Below are the code and all the weights of a small trained network. Each question names an input and a class and asks about switching units off, where a switched-off unit gives its printed mean instead of its output.

import numpy as np


def w(rows, s, z=0):
    codes = np.array(rows[::2]) - 128.0
    scale = np.full(codes.shape[1], s)
    scale[-1] = z or s
    return codes * scale


def f(y):
    return np.maximum(y, 0)


def log_softmax(a):
    a = a - a.max(-1, keepdims=True)
    return a - np.log(np.exp(a).sum(-1, keepdims=True))


def net(x, mask):
    res = np.array(x, float).reshape(1, 6) / 4 @ E
    y = f(res @ A[0][:, :-1].T + A[0][:, -1])
    res = res + np.where(mask, y, B[0][:, -1]) @ B[0][:, :-1]
    return log_softmax(res[-1] @ U[:, :-1].T + U[:, -1])


A, B = {}, {}
E = w([
[133,105,171,110,68,147,213],'x0',
[60,160,151,97,123,183,108],'x1',
[71,128,112,184,104,42,111],'x2',
[170,95,143,90,175,74,197],'x3',
[206,125,7,150,94,127,138],'x4',
[110,54,94,60,130,150,98],'x5',
],0.011)
A[0] = w([
[111,94,114,108,153,186,63,118],'N1',
[162,121,151,110,146,117,194,196],'N2',
[116,131,112,139,163,63,105,140],'N3',
[149,189,124,159,96,130,81,166],'N4',
[87,127,154,140,65,81,113,133],'N5',
[72,144,146,143,71,120,127,163],'N6',
[148,104,47,156,84,152,122,186],'N7',
[111,78,131,83,139,104,137,74],'N8',
[96,121,165,97,138,117,171,252],'N9',
[106,111,135,153,157,85,118,20],'N10',
[55,128,152,167,84,105,131,142],'N11',
[152,97,87,112,173,10,116,112],'N12',
[195,85,168,86,129,119,229,175],'N13',
[195,77,79,134,93,96,167,142],'N14',
[129,134,134,184,170,50,97,202],'N15',
[111,109,109,83,135,180,52,126],'N16',
],0.014,0.0032)
B[0] = w([
[142,78,143,89,141,188,128,197],'N1',
[138,118,119,60,136,163,119,206],'N2',
[172,170,132,174,147,143,184,192],'N3',
[138,99,103,131,160,193,167,196],'N4',
[126,143,127,127,140,94,84,188],'N5',
[138,136,93,124,148,107,87,192],'N6',
[135,148,95,132,138,55,87,237],'N7',
[159,134,86,140,164,154,145,171],'N8',
[124,124,81,107,148,127,92,205],'N9',
[135,166,131,139,118,97,151,164],'N10',
[147,171,114,118,145,91,70,202],'N11',
[121,129,10,189,195,135,191,243],'N12',
[57,92,108,74,139,135,78,253],'N13',
[139,163,164,101,92,56,42,249],'N14',
[216,171,188,154,100,150,188,226],'N15',
[83,72,128,77,143,204,103,207],'N16',
],0.012,0.013)
U = w([
[97,78,115,76,143,182,121,215],'0',
[133,154,136,116,114,20,76,97],'1',
[141,155,93,208,154,123,176,249],'2',
[76,113,150,160,106,102,184,9],'3',
[102,97,157,160,63,97,167,2],'4',
[171,152,246,162,119,169,182,186],'5',
[106,89,177,159,79,88,167,30],'6',
],0.012,0.003)

Each question gives the input, the list of numbers given to net, and the class t.
The units are the neurons (one row each of A and B). Each row of codes is followed by its name. A weight is (code - 128) times the scale printed after its matrix; where a second scale follows, it is the last column's (A, B and U).
mask holds one flag per neuron, in row order. A switched-off neuron (its flag False) gives its mean, the last column of its row in B, instead of its output. The means were averaged over made-up inputs and are rounded, as every weight is.
A unit's drop is (log p(t) with every unit on - log p(t) with that unit switched off) / (log p(t) with every unit on - log p(t) with every unit switched off).
The circuit of an input: a set's keep is (log p(t) with only the set's units on - log p(t) with every unit switched off) / (log p(t) with every unit on - log p(t) with every unit switched off). Starting from the 12 units with the biggest drops (on a tie, the unit counted first), units are removed one at a time, each time the one whose removal leaves the highest keep (on an exact tie, the one counted first), for as long as the keep stays at least 0.8.
units of the circuit, in order: the units of the circuit, biggest drop first
most important unit: the unit with the biggest drop
top k neurons: the k neurons with the biggest drops, biggest first
drop when u is switched off: that unit's drop, to one decimal
input [-7,6,1,-2,0,-8], class 5: units of the circuit, in order : (N12 N15 N7)
input [-2,-3,-1,0,-2,-8], class 5: most important unit : N12
input [-5,-3,2,-2,-5,4], class 5: units of the circuit, in order : (N13 N15 N7)
input [-6,-3,5,-8,-8,5], class 0: top 2 neurons : (N16 N1)
input [-3,0,7,-5,-1,-1], class 2: top 2 neurons : (N14 N4)
input [-5,5,4,5,-7,-8], class 5: top 2 neurons : (N15 N12)
input [-1,-5,-6,-2,8,6], class 1: top 2 neurons : (N14 N7)
input [8,-2,-5,-5,-4,-8], class 0: top 2 neurons : (N14 N7)
input [-7,-3,-5,2,6,3], class 1: top 3 neurons : (N14 N7 N4)
input [6,-8,-7,7,2,-6], class 0: top 2 neurons : (N13 N2)
input [-8,-6,-1,-7,8,1], class 2: top 2 neurons : (N4 N12)
input [4,5,-4,4,7,-3], class 1: top 2 neurons : (N14 N16)
input [6,-2,4,7,-8,-5], class 0: top 4 neurons : (N14 N13 N2 N7)
input [-7,7,0,-4,2,-5], class 0: top 2 neurons : (N16 N12)
input [-4,-6,-1,5,0,-3], class 2: most important unit : N12
input [-4,1,5,1,-5,-2], class 2: drop when N14 is switched off : 0.3
input [-3,-2,-3,0,6,-1], class 1: drop when N7 is switched off : 0.1
input [-1,-3,-5,7,-5,-7], class 0: drop when N16 is switched off : 0.0
input [-4,2,2,7,6,8], class 2: drop when N12 is switched off : 1.7
input [-8,4,6,-2,-4,-2], class 5: most important unit : N15
